Below is a small trained network, with its code and all its weights. Each question gives an input and a class and asks what happens when units are switched off, that is, made to give their printed mean instead of their output.

import numpy as np


def w(rows, s, z=0):
    codes = np.array(rows[::2]) - 128.0
    scale = np.full(codes.shape[1], s)
    scale[-1] = z or s
    return codes * scale


def norm(h):
    return h / np.sqrt((h * h).mean(-1, keepdims=True) + 1e-5)


def f(y):
    return np.maximum(y, 0)


def log_softmax(a):
    a = a - a.max(-1, keepdims=True)
    return a - np.log(np.exp(a).sum(-1, keepdims=True))


def net(x, mask):
    res = np.array(x, float).reshape(1, 6) / 4 @ E
    u = 0
    for l in range(3):
        y = f(norm(res) @ A[l][:, :-1].T + A[l][:, -1])
        res = res + np.where(mask[u : u + 3], y, B[l][:, -1]) @ B[l][:, :-1]
        u += 3
    return log_softmax(norm(res)[-1] @ U[:, :-1].T + U[:, -1])


A, B = {}, {}
E = w([
[171,134,31,23,70,133,118,173,67,69,184,206],'x0',
[128,157,171,164,172,144,159,158,197,128,167,162],'x1',
[119,109,188,39,170,161,101,31,164,144,175,104],'x2',
[179,103,188,254,159,103,165,238,84,214,53,117],'x3',
[183,28,48,171,109,212,193,94,115,115,231,48],'x4',
[161,173,149,103,98,249,73,175,225,75,106,46],'x5',
],0.0064)
A[0] = w([
[60,133,142,183,151,123,131,225,140,146,116,128,3],'L0N1',
[131,204,50,215,115,150,147,182,162,114,159,189,68],'L0N2',
[116,146,198,170,255,180,199,87,123,153,112,159,140],'L0N3',
],0.0055,0.0017)
B[0] = w([
[161,138,151,133,153,181,115,108,84,137,156,144,202],'L0N1',
[177,154,97,113,187,64,160,161,131,139,98,8,203],'L0N2',
[103,116,63,130,115,106,52,165,116,145,175,151,253],'L0N3',
],0.015,0.0044)
A[1] = w([
[64,213,151,67,163,66,93,130,93,93,88,151,102],'L1N1',
[3,40,150,161,206,105,127,53,123,221,143,105,102],'L1N2',
[122,116,175,170,94,155,79,186,113,162,97,63,3],'L1N3',
],0.0063,0.003)
B[1] = w([
[102,32,137,176,185,64,112,32,123,147,108,133,227],'L1N1',
[78,126,76,83,177,89,203,217,178,151,29,142,255],'L1N2',
[217,96,158,77,8,122,150,177,136,78,166,156,202],'L1N3',
],0.011,0.0051)
A[2] = w([
[125,115,94,171,112,147,200,156,122,135,144,116,11],'L2N1',
[82,136,86,144,110,84,196,129,10,151,138,166,163],'L2N2',
[107,104,150,182,149,136,141,147,100,178,167,131,235],'L2N3',
],0.012,0.0013)
B[2] = w([
[75,169,122,116,116,79,196,114,178,146,22,163,204],'L2N1',
[52,85,81,82,191,155,101,124,253,202,69,90,254],'L2N2',
[116,60,64,77,165,162,85,96,114,125,104,118,194],'L2N3',
],0.014,0.0086)
U = w([
[211,156,154,155,64,94,220,203,121,108,102,79,196],'0',
[143,94,62,104,99,226,84,100,134,106,251,52,197],'1',
[124,113,185,189,69,169,108,174,119,197,173,182,28],'2',
[113,135,162,200,123,149,162,100,79,145,193,172,1],'3',
[116,135,214,175,117,97,48,112,85,150,125,169,58],'4',
[96,182,164,190,120,164,159,87,35,160,183,145,3],'5',
[36,84,82,89,189,53,109,108,180,194,71,123,209],'6',
[71,118,184,101,129,83,92,17,91,76,229,193,7],'7',
],0.013,0.0042)

Each question gives the input, the list of numbers given to net, and the class t.
The units are the neurons (one row each of A and B). Each row of codes is followed by its name. A weight is (code - 128) times the scale printed after its matrix; where a second scale follows, it is the last column's (A, B and U).
mask holds one flag per neuron, layer by layer. A switched-off neuron (its flag False) gives its mean, the last column of its row in B, instead of its output. The means were averaged over made-up inputs and are rounded, as every weight is.
A unit's drop is (log p(t) with every unit on - log p(t) with that unit switched off) / (log p(t) with every unit on - log p(t) with every unit switched off).
The circuit of an input: a set's keep is (log p(t) with only the set's units on - log p(t) with every unit switched off) / (log p(t) with every unit on - log p(t) with every unit switched off). Starting from all 9 units, units are removed one at a time, each time the one whose removal leaves the highest keep (on an exact tie, the one counted first), for as long as the keep stays at least 0.8.
units of the circuit, in order: the units of the circuit, biggest drop first
top k neurons: the k neurons with the biggest drops, biggest first
k most important neurons of layer l: the k neurons of layer l with the biggest drops, biggest first
drop when u is switched off: that unit's drop, to one decimal
input [-2,-3,-1,6,1,2], class 0: units of the circuit, in order	(L1N3 L2N2)
input [-7,6,2,-2,-3,8], class 1: units of the circuit, in order	(L2N1 L2N2 L1N2)
input [8,-7,0,1,2,3], class 1: top 3 neurons	(L1N2 L2N1 L1N1)
input [1,2,6,-3,-5,2], class 7: units of the circuit, in order	(L2N2 L1N2 L2N1)
input [6,-4,-1,-2,1,3], class 1: units of the circuit, in order	(L1N2 L2N1)
input [-3,8,7,-8,6,2], class 1: top neuron	(L2N2)
input [-1,1,-3,-5,0,2], class 1: units of the circuit, in order	(L2N1 L2N2)
input [-4,6,-2,8,-8,7], class 4: units of the circuit, in order	(L2N2 L1N2)
input [-8,-1,1,1,4,6], class 0: 2 most important neurons of layer 2	(L2N2 L2N3)
input [-5,-3,6,3,-3,8], class 0: units of the circuit, in order	(L2N2 L1N3)
input [2,6,3,6,2,3], class 1: top 3 neurons	(L1N2 L0N3 L2N2)
input [8,-5,-8,0,-1,7], class 0: drop when L2N2 is switched off	0.3
input [7,-4,0,-8,-7,5], class 7: drop when L1N2 is switched off	0.2
input [-6,-2,-5,4,-5,8], class 0: drop when L1N3 is switched off	0.2
input [-6,8,-2,-3,2,6], class 1: top neuron	(L1N2)
